[-0.47 -2.18 -1.62  0.44 -2.92  1.76 -1.36  2.49 -4.93  0.63 -2.35  0.69
 -0.46 -1.22  1.76  0.62] : N/[57]
[-0.17 -0.52  0.46  5.22  0.08  2.75 -3.46  0.64 -0.54  0.08 -0.44  2.45
 -1.74 -0.30  1.96 -0.03] : P/[56]
[-1.20  1.16 -2.05 -0.28 -2.31  1.70 -1.92 -1.78 -0.17 -0.69  2.51  1.43
 -3.68  0.69  0.96 -0.14] : V/[46]
[ 0.67  1.30  3.03  0.64  1.95 -2.28  2.43  1.62  1.66 -1.08 -0.35 -0.47
  1.70 -1.34 -1.53 -0.07] : N/[57]
[-1.73  0.72 -2.95  5.48 -2.21  1.60 -2.51  3.02 -2.10  2.41  1.76  3.25
 -4.82 -2.44 -1.16 -1.40] : H/[45]
[-0.23 -1.62 -1.14  0.26 -1.81  1.54 -0.50 -0.69 -1.04  1.52 -0.59  0.33
  2.02  2.49 -0.99  0.17] : N/[57]
[ 1.89 -2.23  0.68  1.77 -2.96 -1.14 -3.31  2.81 -1.97  1.92 -1.46  1.99
 -2.21 -3.65 -0.14 -0.34] : N/[61]
[-1.70 -0.86 -2.93  0.26 -0.71  0.79 -5.32 -0.83  1.15 -1.06  2.60  2.49
 -4.26  0.19 -0.10 -1.15] : V/[46]
[ 0.28 -3.50 -2.76  3.59 -8.11  2.55 -3.39  1.27 -4.09  5.68 -1.10 -0.20
 -2.17 -0.82  2.72 -0.34] : N/[61]
[ 2.30 -0.24  1.92  3.64 -1.34  0.87 -3.61  2.33 -3.33  1.13 -2.72  2.71
 -3.23 -3.35 -2.77  0.19] : N/[61]
[-0.36  0.40 -1.84  2.26 -1.77  0.92 -3.17  3.66  0.23  2.62  0.82  2.14
 -4.32 -0.75  0.92 -0.90] : H/[52]
[-1.61 -1.07 -3.34  0.16 -2.62  1.97 -1.56 -1.79 -2.83  0.98  0.28  0.28
  0.02  1.57  0.57  0.40] : P/[56]
[ 1.24 -2.28  1.95  5.08 -1.91 -0.95 -3.01  5.16 -2.42  1.43 -1.41  1.61
 -1.11 -0.28  1.11 -0.60] : P/[50]
[ 2.27 -0.08  1.97  1.08 -1.22 -0.19 -1.26  4.45 -2.49  2.66 -2.52  0.25
 -0.78 -4.18 -1.95  0.72] : N/[61]
[ 0.92 -0.64 -0.52  6.40  0.60  2.36 -1.82  0.18 -1.73 -0.13 -4.45  1.90
 -1.45 -1.24  0.12  0.23] : N/[57]
[-1.98  2.92 -2.37 -2.12 -0.40 -0.75  0.53 -1.27  0.56 -0.04  4.19  1.56
 -1.47  0.47 -0.61 -1.07] : V/[46]
[-1.94  2.66 -0.40  0.44 -0.11 -5.13  1.93  2.97  0.44  2.51  2.69  0.10
 -0.16 -2.71 -0.10 -1.93] : H/[45]
[ 1.06 -3.55 -0.66  2.81 -4.01  1.69 -5.34  0.95 -5.20  2.38 -4.70  2.24
 -3.40 -0.89  2.18 -0.67] : N/[61]
[-0.80 -0.20 -2.74 -1.46 -3.69  1.32 -0.55 -2.18  0.39  0.39  1.47 -0.12
 -2.53  1.61  0.01  0.37] : V/[46]
[-0.21  2.16 -1.88  1.19 -0.87 -0.03 -1.05  1.80 -0.33  2.16  2.86  1.35
 -1.00 -1.29  1.24 -1.22] : H/[52]
[ 2.68  0.85  0.98  3.07 -1.11  0.81 -2.70  3.69 -3.24  1.72 -4.18  2.65
 -2.43 -4.24 -1.65  0.21] : N/[61]
[ 2.20 -2.59  1.80  4.37 -0.31 -2.70 -3.52  2.86 -0.44  0.32 -0.37  1.85
 -1.19  0.31  1.20 -1.36] : P/[50]
[ 1.66 -2.07  0.35  1.42 -4.60 -0.09 -3.33  2.51 -1.56  4.08 -1.74  1.37
 -1.18 -1.87 -1.23  0.54] : N/[61]
[ 0.71 -0.02 -0.55  2.64 -0.36  0.87 -1.71  2.32 -2.54  0.88 -2.80  2.22
 -2.44 -2.58 -0.33 -0.44] : N/[57]
[ 1.03 -1.77  0.10 -1.24 -2.56  0.89 -2.02 -1.11 -0.09  0.31  0.08 -0.29
 -2.42 -0.61 -0.64  1.18] : V/[64]
[-2.92 -0.12 -5.02  0.41 -4.99  3.14 -2.45 -0.09 -3.00  3.44  2.66  0.30
 -3.42  0.81  1.09  0.22] : H/[45]
[ 0.10 -0.27 -0.22  1.65 -5.35  2.41 -4.04  0.25  0.05  4.76  1.33  0.94
 -4.13 -0.46  0.73 -0.35] : H/[52]
[-2.16  1.52 -1.71  0.67 -2.78  0.10 -3.19  2.03 -1.80  2.81  1.81  2.23
 -3.91 -3.89  0.08 -2.30] : H/[45]
